[[-6.4, 15.6, -6.2, -7.7, -3.6, 7.8, 1.2],
[15.4, 13.3, -6.6, -10.0, -8.3, 7.7, 1.7],
[-5.7, 9.2, -3.2, -6.6, 47.6, 14.6, 0.9],
[6.6, 24.1, -11.4, -18.9, 39.6, 22.0, 1.2],
[3.3, 2.2, -2.0, -3.3, -1.3, 0.6, -0.8],
[3.9, 9.1, -1.7, -4.5, 45.2, 16.7, 3.8],
[11.7, 11.8, -1.8, -5.9, 59.5, 23.1, 6.1],
[5.1, 2.8, -2.1, -3.5, -1.4, 1.3, -0.4],
[19.0, 22.6, -11.5, -20.4, 47.8, 24.2, 1.7],
[18.3, 3.7, -1.0, -5.6, 54.5, 16.3, 3.0],
[-0.8, 8.1, -3.4, -3.9, -13.1, 2.0, 0.7],
[2.3, 24.2, -8.0, -11.6, 18.2, 19.9, 5.0]]
->
[[3.3, 2.2, -2.0, -3.3, -1.3, 0.6, -0.8],
[5.1, 2.8, -2.1, -3.5, -1.4, 1.3, -0.4],
[18.3, 3.7, -1.0, -5.6, 54.5, 16.3, 3.0],
[-0.8, 8.1, -3.4, -3.9, -13.1, 2.0, 0.7],
[3.9, 9.1, -1.7, -4.5, 45.2, 16.7, 3.8],
[-5.7, 9.2, -3.2, -6.6, 47.6, 14.6, 0.9],
[11.7, 11.8, -1.8, -5.9, 59.5, 23.1, 6.1],
[15.4, 13.3, -6.6, -10.0, -8.3, 7.7, 1.7],
[-6.4, 15.6, -6.2, -7.7, -3.6, 7.8, 1.2],
[19.0, 22.6, -11.5, -20.4, 47.8, 24.2, 1.7],
[6.6, 24.1, -11.4, -18.9, 39.6, 22.0, 1.2],
[2.3, 24.2, -8.0, -11.6, 18.2, 19.9, 5.0]]

[[10.4, 14.9, 23.4, 10.5, 13.7, -15.0, -6.2, -3.3, -61.4],
[34.7, 29.1, 8.6, 21.7, -4.8, 13.9, 28.5, 31.5, -29.7],
[43.8, 31.0, 49.1, 20.7, -32.3, 14.4, 47.2, 3.5, 39.0],
[9.1, -1.9, -0.3, -0.2, -14.4, 18.8, 26.0, 6.9, 53.1],
[13.5, 13.8, 21.0, 14.4, 11.7, -12.8, 5.7, 4.8, -61.7]]
->
[[9.1, -1.9, -0.3, -0.2, -14.4, 18.8, 26.0, 6.9, 53.1],
[13.5, 13.8, 21.0, 14.4, 11.7, -12.8, 5.7, 4.8, -61.7],
[10.4, 14.9, 23.4, 10.5, 13.7, -15.0, -6.2, -3.3, -61.4],
[34.7, 29.1, 8.6, 21.7, -4.8, 13.9, 28.5, 31.5, -29.7],
[43.8, 31.0, 49.1, 20.7, -32.3, 14.4, 47.2, 3.5, 39.0]]

[[0.5, 10.8, 0.3, 7.4, -4.5],
[1.9, -1.3, 2.2, 0.6, -2.1],
[12.4, 7.3, 33.0, 19.4, -37.8],
[12.8, 6.8, 15.2, 9.1, -21.8],
[15.2, -32.8, -47.8, -43.6, 58.6],
[-13.9, -17.5, -20.3, -24.4, 31.4]]
->
[[15.2, -32.8, -47.8, -43.6, 58.6],
[-13.9, -17.5, -20.3, -24.4, 31.4],
[1.9, -1.3, 2.2, 0.6, -2.1],
[12.8, 6.8, 15.2, 9.1, -21.8],
[12.4, 7.3, 33.0, 19.4, -37.8],
[0.5, 10.8, 0.3, 7.4, -4.5]]

[[-6.1, -2.1, 1.6, -2.6, -16.9, 0.8, 6.9, 2.7, -3.0, 3.5, -9.2, 0.0, 5.1, -18.8],
[9.5, -23.7, -12.9, 4.3, -33.1, -6.0, 0.6, -2.4, -16.7, -24.0, 13.1, 21.6, 13.9, 34.5],
[-2.6, 17.4, 11.2, 7.0, 29.3, 9.5, -22.7, 0.5, 29.5, 3.7, -15.6, -2.8, -10.0, -5.5],
[-9.9, -47.7, -30.7, -12.2, -34.1, -49.7, 17.6, -9.9, -41.4, -15.1, 8.9, -63.0, -22.6, 23.9],
[2.4, -23.3, 4.0, 10.4, -29.6, 2.0, -12.6, 13.4, -1.0, -8.1, -2.1, -8.8, 10.0, -15.1],
[-31.8, -1.9, 4.7, 6.7, 2.6, 5.6, 18.9, -6.7, -4.8, 11.1, 0.5, -5.2, -29.4, 0.6]]
->
[[-9.9, -47.7, -30.7, -12.2, -34.1, -49.7, 17.6, -9.9, -41.4, -15.1, 8.9, -63.0, -22.6, 23.9],
[9.5, -23.7, -12.9, 4.3, -33.1, -6.0, 0.6, -2.4, -16.7, -24.0, 13.1, 21.6, 13.9, 34.5],
[2.4, -23.3, 4.0, 10.4, -29.6, 2.0, -12.6, 13.4, -1.0, -8.1, -2.1, -8.8, 10.0, -15.1],
[-6.1, -2.1, 1.6, -2.6, -16.9, 0.8, 6.9, 2.7, -3.0, 3.5, -9.2, 0.0, 5.1, -18.8],
[-31.8, -1.9, 4.7, 6.7, 2.6, 5.6, 18.9, -6.7, -4.8, 11.1, 0.5, -5.2, -29.4, 0.6],
[-2.6, 17.4, 11.2, 7.0, 29.3, 9.5, -22.7, 0.5, 29.5, 3.7, -15.6, -2.8, -10.0, -5.5]]

[[12.3, 1.0, 7.0, -0.2],
[-28.1, -25.3, 9.3, 33.2],
[1.3, -10.0, 2.6, -1.7],
[-8.3, -18.9, 11.6, 8.9],
[-22.9, -31.0, 4.6, 49.1],
[-5.8, -7.1, 15.2, -3.2],
[-0.7, -15.8, 23.9, -11.0],
[-4.3, -10.7, -8.1, -1.0],
[-12.0, -25.5, 18.3, 26.7],
[-6.8, -12.5, -3.4, 22.0],
[14.1, -23.2, 27.2, -15.3]]
->
[[-22.9, -31.0, 4.6, 49.1],
[-12.0, -25.5, 18.3, 26.7],
[-28.1, -25.3, 9.3, 33.2],
[14.1, -23.2, 27.2, -15.3],
[-8.3, -18.9, 11.6, 8.9],
[-0.7, -15.8, 23.9, -11.0],
[-6.8, -12.5, -3.4, 22.0],
[-4.3, -10.7, -8.1, -1.0],
[1.3, -10.0, 2.6, -1.7],
[-5.8, -7.1, 15.2, -3.2],
[12.3, 1.0, 7.0, -0.2]]

[[-7.4, -2.6, 7.6, 11.4],
[-24.2, 15.7, 16.2, 48.7],
[-19.3, 56.7, -6.6, 10.8],
[-22.9, 47.2, 0.4, -5.1],
[34.9, -31.0, -18.8, -19.9],
[-2.1, -2.8, 3.0, 9.1],
[-15.5, 45.0, -4.8, 4.5],
[-7.0, -6.8, 9.5, -1.3]]
->
[[34.9, -31.0, -18.8, -19.9],
[-7.0, -6.8, 9.5, -1.3],
[-2.1, -2.8, 3.0, 9.1],
[-7.4, -2.6, 7.6, 11.4],
[-24.2, 15.7, 16.2, 48.7],
[-15.5, 45.0, -4.8, 4.5],
[-22.9, 47.2, 0.4, -5.1],
[-19.3, 56.7, -6.6, 10.8]]
